Below are the code and all the weights of a small trained network. Each question names an input and a class and asks about switching units off, where a switched-off unit gives its printed mean instead of its output.

import numpy as np


def w(rows, s, z=0):
    codes = np.array(rows[::2]) - 128.0
    scale = np.full(codes.shape[1], s)
    scale[-1] = z or s
    return codes * scale


def f(y):
    return np.maximum(y, 0)


def log_softmax(a):
    a = a - a.max(-1, keepdims=True)
    return a - np.log(np.exp(a).sum(-1, keepdims=True))


def net(x, mask):
    res = np.array(x, float).reshape(1, 4) / 4 @ E
    y = f(res @ A[0][:, :-1].T + A[0][:, -1])
    res = res + np.where(mask, y, B[0][:, -1]) @ B[0][:, :-1]
    return log_softmax(res[-1] @ U[:, :-1].T + U[:, -1])


A, B = {}, {}
E = w([
[6,108,98,65,127],'x0',
[196,33,117,62,127],'x1',
[122,97,47,219,107],'x2',
[92,70,185,198,204],'x3',
],0.011)
A[0] = w([
[55,128,120,79,168,83],'n1',
[86,250,138,180,112,80],'n2',
[180,197,209,86,201,144],'n3',
[165,149,61,60,29,83],'n4',
[53,82,68,110,135,95],'n5',
[83,214,150,172,158,89],'n6',
[161,123,150,165,245,91],'n7',
[118,67,177,159,193,83],'n8',
[61,78,158,166,189,75],'n9',
[82,147,71,72,126,127],'n10',
[241,102,167,170,79,75],'n11',
[172,59,66,71,142,52],'n12',
[221,104,148,150,149,71],'n13',
[150,47,22,148,111,137],'n14',
[65,126,176,92,100,157],'n15',
[160,178,70,79,60,88],'n16',
[179,31,136,86,89,68],'n17',
[158,36,125,103,126,117],'n18',
[134,84,48,230,122,95],'n19',
[92,150,193,49,147,113],'n20',
[142,220,45,98,94,85],'n21',
[157,219,106,59,72,90],'n22',
[118,102,71,191,113,1],'n23',
[100,78,176,135,178,101],'n24',
[101,149,79,189,105,154],'n25',
[55,92,87,105,91,57],'n26',
[107,125,70,173,87,184],'n27',
[142,145,92,119,116,79],'n28',
[91,77,156,147,174,82],'n29',
[204,139,164,189,64,101],'n30',
[205,221,144,186,146,85],'n31',
[119,104,172,171,182,80],'n32',
],0.012,0.0084)
B[0] = w([
[144,111,94,107,103,205],'n1',
[10,85,161,76,210,245],'n2',
[219,138,164,73,106,218],'n3',
[134,186,110,190,151,249],'n4',
[131,79,68,105,73,213],'n5',
[82,127,156,79,179,224],'n6',
[161,163,85,157,120,199],'n7',
[139,185,70,218,144,200],'n8',
[131,175,88,156,124,213],'n9',
[131,99,112,134,93,223],'n10',
[81,120,84,98,92,220],'n11',
[79,121,136,114,158,200],'n12',
[96,122,93,87,109,193],'n13',
[196,122,181,86,143,247],'n14',
[153,91,120,102,104,219],'n15',
[150,180,85,202,171,227],'n16',
[57,100,136,98,201,211],'n17',
[32,101,190,99,203,208],'n18',
[185,162,138,67,135,255],'n19',
[193,142,146,86,117,226],'n20',
[133,178,117,195,150,229],'n21',
[151,170,117,167,135,237],'n22',
[177,159,144,90,135,174],'n23',
[154,216,104,157,122,192],'n24',
[168,141,188,95,130,233],'n25',
[97,91,63,89,81,193],'n26',
[180,146,189,102,119,240],'n27',
[136,169,122,138,123,148],'n28',
[159,140,87,177,143,184],'n29',
[84,123,106,126,58,214],'n30',
[70,99,86,84,78,221],'n31',
[136,141,86,163,136,186],'n32',
],0.011,0.01)
U = w([
[142,187,73,219,151,121],'0',
[53,134,149,111,207,117],'1',
[102,124,63,113,9,113],'2',
[213,160,164,91,119,96],'3',
[160,131,159,145,106,252],'4',
[134,99,161,178,113,112],'5',
],0.016,0.021)

Each question gives the input, the list of numbers given to net, and the class t.
The units are the neurons (one row each of A and B). Each row of codes is followed by its name. A weight is (code - 128) times the scale printed after its matrix; where a second scale follows, it is the last column's (A, B and U).
mask holds one flag per neuron, in row order. A switched-off neuron (its flag False) gives its mean, the last column of its row in B, instead of its output. The means were averaged over made-up inputs and are rounded, as every weight is.
A unit's drop is (log p(t) with every unit on - log p(t) with that unit switched off) / (log p(t) with every unit on - log p(t) with every unit switched off).
The circuit of an input: a set's keep is (log p(t) with only the set's units on - log p(t) with every unit switched off) / (log p(t) with every unit on - log p(t) with every unit switched off). Starting from the 12 units with the biggest drops (on a tie, the unit counted first), units are removed one at a time, each time the one whose removal leaves the highest keep (on an exact tie, the one counted first), for as long as the keep stays at least 0.8.
circuit, biggest first: the units of the circuit, biggest drop first
k most important neurons: the k neurons with the biggest drops, biggest first
drop when u is switched off: that unit's drop, to one decimal
input [8,1,8,5], class 2: circuit, biggest first	(n5)
input [-3,8,-8,7], class 1: 2 most important neurons	(n18 n17)
input [4,7,1,7], class 0: 4 most important neurons	(n8 n2 n24 n29)
input [-5,6,3,-1], class 1: circuit, biggest first	(n18 n17)
input [-6,2,7,5], class 3: 3 most important neurons	(n19 n14 n23)
input [6,-5,1,3], class 2: 2 most important neurons	(n5 n18)
input [-5,5,8,2], class 3: 2 most important neurons	(n14 n19)
input [2,2,2,-3], class 4: 2 most important neurons	(n8 n9)
input [-2,5,6,3], class 3: 2 most important neurons	(n14 n2)
input [-8,4,7,-5], class 2: 3 most important neurons	(n11 n30 n31)
input [-5,-4,7,6], class 3: 2 most important neurons	(n19 n25)
input [6,-5,-8,8], class 0: 2 most important neurons	(n8 n9)
input [7,-6,2,-7], class 0: 4 most important neurons	(n21 n16 n4 n22)
input [-8,-6,-1,-1], class 2: 2 most important neurons	(n31 n30)
input [-3,8,2,-6], class 1: circuit, biggest first	(n17)
input [4,5,-6,6], class 0: drop when n14 is switched off	0.2
input [3,4,8,-3], class 3: drop when n18 is switched off	0.0
input [-6,-5,-1,3], class 2: drop when n31 is switched off	0.4
